Here is a tiny trained network, its code and every weight. The questions are about switching its units off for an input and a target symbol, where a switched-off unit gives its printed mean instead of its output.

import numpy as np


def w(rows, s, z=0):
    codes = np.array(rows[::2]) - 128.0
    scale = np.full(codes.shape[1], s)
    scale[-1] = z or s
    return codes * scale


def norm(h):
    return h / np.sqrt((h * h).mean(-1, keepdims=True) + 1e-5)


def f(y):
    return np.maximum(y, 0)


def softmax(a):
    e = np.exp(a - a.max(-1, keepdims=True))
    return e / e.sum(-1, keepdims=True)


def log_softmax(a):
    a = a - a.max(-1, keepdims=True)
    return a - np.log(np.exp(a).sum(-1, keepdims=True))


def net(x, mask):
    ids = ['ΓΘΠΨαδεζημξτφω'.index(c) for c in x.split()]
    T = len(ids)
    res = E[ids] + P[:T]
    u = 0
    for l in range(3):
        r = norm(res)
        for j in range(2):
            rows = slice(3 * j, 3 * j + 3)
            q, k, v = (r @ M[l][rows].T for M in (Q, K, V))
            z = softmax(np.where(np.tri(T) > 0, q @ k.T / 3**0.5, -1e9)) @ v
            o = O[l][rows]
            res = res + np.where(mask[u + j], z, o[:, -1]) @ o[:, :-1]
        u += 2
        y = f(norm(res) @ A[l][:, :-1].T + A[l][:, -1])
        res = res + np.where(mask[u : u + 4], y, B[l][:, -1]) @ B[l][:, :-1]
        u += 4
    return log_softmax(norm(res)[-1] @ U[:, :-1].T + U[:, -1])


Q, K, V, O, A, B = {}, {}, {}, {}, {}, {}
E = w([
[99,159,131,107,98,57,174,122,61,91],'Γ',
[117,53,89,124,171,102,94,181,147,112],'Θ',
[84,126,52,142,21,98,161,183,172,137],'Π',
[119,120,101,95,144,185,115,137,102,145],'Ψ',
[132,98,155,170,142,89,125,96,165,119],'α',
[151,187,119,103,180,116,128,166,181,81],'δ',
[153,124,160,115,51,139,130,117,189,129],'ε',
[117,69,186,68,143,148,154,184,145,138],'ζ',
[105,143,108,136,141,101,51,49,123,109],'η',
[139,170,73,118,148,94,133,138,140,111],'μ',
[75,100,111,137,193,98,172,111,114,169],'ξ',
[148,171,132,152,158,132,77,121,96,236],'τ',
[107,36,111,161,99,123,139,157,81,165],'φ',
[238,87,3,81,129,96,231,130,126,148],'ω',
],0.025)
P = w([
[144,147,117,82,67,1,127,220,93,109],'0',
[147,129,119,109,75,75,176,164,114,105],'1',
[139,126,117,114,86,118,163,110,132,91],'2',
[121,132,106,123,101,137,174,80,140,86],'3',
[102,139,82,125,114,171,172,34,141,81],'4',
[103,143,68,148,124,185,169,15,165,84],'5',
],0.0095)
Q[0] = w([
[58,127,255,68,121,208,119,177,58,72],'0.h0',
[151,159,218,201,109,67,155,131,153,112],'0.h0',
[97,117,87,199,131,133,122,87,33,213],'0.h0',
[165,164,94,117,139,166,59,144,56,124],'0.h1',
[130,127,141,120,123,237,46,177,176,156],'0.h1',
[75,181,210,162,95,138,90,144,52,72],'0.h1',
],0.0092)
K[0] = w([
[14,189,255,67,107,155,67,206,37,124],'0.h0',
[35,180,249,184,95,94,116,58,204,146],'0.h0',
[127,73,98,153,121,187,210,21,30,136],'0.h0',
[163,68,57,183,96,193,185,107,147,90],'0.h1',
[164,74,110,102,96,60,172,112,94,28],'0.h1',
[25,133,139,117,127,155,59,143,222,113],'0.h1',
],0.0063)
V[0] = w([
[198,156,134,254,151,128,115,121,170,126],'0.h0',
[153,183,163,128,202,59,97,139,200,201],'0.h0',
[123,188,219,180,106,170,114,197,121,132],'0.h0',
[200,142,241,105,65,113,151,136,108,195],'0.h1',
[178,65,76,140,95,139,44,74,135,177],'0.h1',
[86,147,197,105,103,82,90,121,93,91],'0.h1',
],0.0058)
O[0] = w([
[160,7,215,128,223,134,103,95,135,114,64],'0.h0',
[67,136,171,66,123,69,172,72,147,188,126],'0.h0',
[93,145,128,85,34,181,88,63,144,199,2],'0.h0',
[142,109,193,86,95,140,174,86,122,213,180],'0.h1',
[140,54,98,121,118,105,93,116,147,181,129],'0.h1',
[147,101,141,155,86,120,112,129,82,1,137],'0.h1',
],0.0083,0.0045)
A[0] = w([
[104,145,113,121,160,7,99,173,177,206,8],'0.n0',
[137,161,212,104,192,97,200,104,219,97,248],'0.n1',
[189,124,117,122,137,100,116,73,159,97,53],'0.n2',
[207,173,113,146,142,150,2,50,126,185,13],'0.n3',
],0.0053,0.0019)
B[0] = w([
[101,160,101,221,247,191,120,146,249,105,211],'0.n0',
[94,255,213,113,49,106,93,175,112,85,252],'0.n1',
[146,41,159,151,157,131,100,168,218,219,163],'0.n2',
[111,33,147,174,124,104,42,174,63,85,212],'0.n3',
],0.007,0.0039)
Q[1] = w([
[141,108,35,172,90,61,161,136,58,254],'1.h0',
[230,165,180,114,94,128,169,205,133,165],'1.h0',
[205,92,85,61,166,219,144,224,163,106],'1.h0',
[138,163,153,64,86,162,177,9,94,109],'1.h1',
[183,170,215,35,112,116,105,34,199,146],'1.h1',
[122,141,55,137,229,115,139,163,149,89],'1.h1',
],0.0077)
K[1] = w([
[152,117,83,142,113,62,149,126,60,215],'1.h0',
[202,159,191,86,93,151,167,151,178,186],'1.h0',
[182,71,69,70,197,255,163,231,165,136],'1.h0',
[63,168,148,144,98,164,57,173,60,119],'1.h1',
[92,123,240,107,121,111,65,115,167,103],'1.h1',
[203,132,73,125,218,144,148,94,134,107],'1.h1',
],0.0089)
V[1] = w([
[103,139,153,125,30,52,227,128,141,159],'1.h0',
[177,169,71,127,137,145,183,104,210,88],'1.h0',
[229,195,81,82,145,128,180,206,165,128],'1.h0',
[208,223,143,145,79,85,2,154,168,112],'1.h1',
[76,132,156,249,93,128,48,127,57,68],'1.h1',
[122,167,122,160,77,61,166,86,123,153],'1.h1',
],0.0069)
O[1] = w([
[102,56,146,178,154,223,155,94,66,84,252],'1.h0',
[187,119,188,96,1,101,146,70,109,142,112],'1.h0',
[42,137,185,90,173,117,161,63,137,165,194],'1.h0',
[216,166,104,109,121,177,74,94,163,126,151],'1.h1',
[116,63,100,110,134,78,93,84,131,225,88],'1.h1',
[148,92,30,172,109,150,161,18,239,113,224],'1.h1',
],0.0074,0.004)
A[1] = w([
[139,146,169,210,136,153,71,167,123,90,198],'1.n0',
[141,189,58,176,113,132,180,99,162,139,7],'1.n1',
[120,83,93,112,73,96,183,199,186,106,206],'1.n2',
[121,113,147,180,124,119,106,125,129,255,177],'1.n3',
],0.0086,0.0013)
B[1] = w([
[133,117,154,105,112,89,166,111,127,71,227],'1.n0',
[65,10,113,131,174,254,93,50,144,156,254],'1.n1',
[137,131,169,80,123,120,16,116,112,75,255],'1.n2',
[171,85,177,95,163,173,103,51,110,152,247],'1.n3',
],0.0095,0.0045)
Q[2] = w([
[121,146,187,92,81,146,137,92,147,4],'2.h0',
[154,123,96,170,81,128,58,226,125,178],'2.h0',
[128,179,106,105,58,63,205,254,119,186],'2.h0',
[143,93,62,103,91,205,128,192,77,172],'2.h1',
[56,133,44,155,206,217,61,125,107,108],'2.h1',
[209,147,202,120,149,73,139,128,67,95],'2.h1',
],0.0085)
K[2] = w([
[251,147,160,50,113,160,208,184,122,39],'2.h0',
[120,176,189,171,93,110,68,205,141,188],'2.h0',
[51,179,70,195,1,64,118,192,130,139],'2.h0',
[120,125,146,159,59,189,62,176,28,150],'2.h1',
[73,175,78,145,200,168,58,142,73,149],'2.h1',
[209,66,135,76,178,89,149,100,172,137],'2.h1',
],0.0076)
V[2] = w([
[101,133,168,141,78,111,145,104,105,164],'2.h0',
[41,129,164,135,105,157,67,87,169,103],'2.h0',
[86,174,204,254,85,169,2,137,113,128],'2.h0',
[150,164,107,196,127,105,167,158,130,55],'2.h1',
[127,135,162,158,105,154,90,137,99,97],'2.h1',
[120,133,148,154,129,67,64,136,113,151],'2.h1',
],0.0078)
O[2] = w([
[101,138,54,72,64,33,111,146,128,100,90],'2.h0',
[74,175,174,239,105,144,73,147,38,188,198],'2.h0',
[6,197,180,90,73,2,146,66,114,177,4],'2.h0',
[149,24,154,101,176,182,185,112,169,235,72],'2.h1',
[50,204,105,127,149,146,65,86,161,147,143],'2.h1',
[84,162,183,174,94,162,167,57,103,105,76],'2.h1',
],0.008,0.0036)
A[2] = w([
[122,109,78,202,145,103,138,136,127,131,4],'2.n0',
[71,135,98,139,150,110,174,79,129,246,154],'2.n1',
[149,157,142,144,63,138,159,116,174,173,109],'2.n2',
[153,120,172,122,44,110,80,143,94,162,67],'2.n3',
],0.011,0.0019)
B[2] = w([
[106,224,66,190,91,80,209,126,112,185,214],'2.n0',
[128,71,72,2,156,170,146,114,149,154,253],'2.n1',
[150,140,6,52,58,74,119,190,140,172,164],'2.n2',
[179,91,144,168,203,184,216,169,169,202,211],'2.n3',
],0.011,0.0043)
U = w([
[169,132,112,123,95,121,164,27,21,35,142],'Γ',
[114,77,125,72,172,60,59,182,108,74,142],'Θ',
[60,42,99,131,81,161,44,107,182,109,51],'Π',
[171,185,31,80,140,150,75,188,44,137,82],'Ψ',
[146,59,192,153,117,83,138,65,161,93,154],'α',
[174,222,131,78,142,81,160,91,146,97,228],'δ',
[189,107,99,122,49,130,149,118,166,195,171],'ε',
[105,105,214,90,122,187,151,158,76,124,104],'ζ',
[196,140,21,170,126,38,83,83,174,113,112],'η',
[141,165,106,204,199,214,118,83,171,51,1],'μ',
[72,134,49,137,205,97,200,139,187,119,100],'ξ',
[171,62,138,7,160,117,88,45,102,181,173],'τ',
[162,61,103,171,107,97,122,190,54,185,174],'φ',
[255,81,83,85,163,151,147,158,127,61,136],'ω',
],0.0075,0.0036)

Each question gives the input, a string of symbols that net reads in full, and the target symbol t.
The units are the heads (3 rows each of Q, K, V and O) and the neurons (one row each of A and B). Each row of codes is followed by its name. A weight is (code - 128) times the scale printed after its matrix; where a second scale follows, it is the last column's (O, A, B and U).
mask holds one flag per unit, layer by layer, with each layer's heads first. A switched-off unit (its flag False) gives its mean, the last column of its rows in O or B, instead of its output. The means were averaged over made-up inputs and are rounded, as every weight is.
A unit's drop is (log p(t) with every unit on - log p(t) with that unit switched off) / (log p(t) with every unit on - log p(t) with every unit switched off).
The circuit of an input: a set's keep is (log p(t) with only the set's units on - log p(t) with every unit switched off) / (log p(t) with every unit on - log p(t) with every unit switched off). Starting from the 12 units with the biggest drops (on a tie, the unit counted first), units are removed one at a time, each time the one whose removal leaves the highest keep (on an exact tie, the one counted first), for as long as the keep stays at least 0.8.
units of the circuit, in order: the units of the circuit, biggest drop first
most important unit: the unit with the biggest drop
top k neurons: the k neurons with the biggest drops, biggest first
top k neurons in layer l: the k neurons of layer l with the biggest drops, biggest first
heads that matter: for each layer, one digit per head in row order, 1 if its drop is at least 0.15 and else 0, layers parted by /
drop when u is switched off: that unit's drop, to one decimal
input ω ξ τ τ φ δ, target ω: units of the circuit, in order => 2.h0, 1.h0
input δ τ Ψ α ε, target ε: units of the circuit, in order => 2.n2, 2.n3, 2.h0, 1.h0
input τ Γ τ, target Γ: top 2 neurons => 0.n3, 1.n0
input η τ δ φ ε, target ε: heads that matter => 00 / 00 / 10
input Ψ η Ψ ξ ζ, target ζ: top 2 neurons in layer 1 => 1.n2, 1.n1
input ω δ μ τ, target ω: heads that matter => 00 / 11 / 10
input φ δ τ Γ Ψ, target Ψ: heads that matter => 10 / 11 / 00
input δ φ μ, target μ: heads that matter => 10 / 00 / 10
input ξ Π Γ τ, target τ: units of the circuit, in order => 2.h0, 2.n1
input δ ω τ, target ω: units of the circuit, in order => 1.h1, 2.h0, 1.n0
input α μ ξ τ Ψ φ, target φ: heads that matter => 10 / 11 / 00
input ξ τ τ ξ, target τ: units of the circuit, in order => 0.h1
input μ ξ Θ Γ δ α, target α: units of the circuit, in order => 0.h0, 1.h0, 0.n1, 2.h0
input Ψ Π Θ, target Θ: heads that matter => 00 / 01 / 00
input τ α Γ τ τ Γ, target τ: top 2 neurons => 0.n3, 2.n1
input Γ ω Γ τ δ ξ, target ω: units of the circuit, in order => 2.h0, 1.h1
input τ η τ, target η: top 2 neurons => 0.n3, 1.n2
input Ψ η φ ω α μ, target ω: units of the circuit, in order => 2.h0
input τ ω τ, target μ: top 3 neurons in layer 0 => 0.n0, 0.n3, 0.n2
input τ Γ ω Π ζ, target ω: heads that matter => 00 / 00 / 10
input ξ Γ τ δ ω η, target ω: heads that matter => 10 / 01 / 10
input τ α τ ξ μ τ, target ξ: top 3 neurons in layer 1 => 1.n3, 1.n2, 1.n0
input τ τ ζ φ Ψ, target Ψ: units of the circuit, in order => 1.h1, 0.h0, 1.h0
input η δ Γ τ ω Ψ, target ω: top neuron => 1.n3
input Ψ τ ω τ, target μ: heads that matter => 11 / 11 / 00
input Γ τ α Γ, target τ: top 3 neurons in layer 1 => 1.n3, 1.n0, 1.n1
input Θ ξ Ψ ε φ, target φ: most important unit => 1.h1
input ζ τ Ψ δ, target δ: drop when 0.n1 is switched off => 0.1
input τ δ Γ Ψ α, target α: drop when 0.n1 is switched off => 0.2
input Ψ ω τ Γ, target ω: drop when 2.h0 is switched off => 1.1
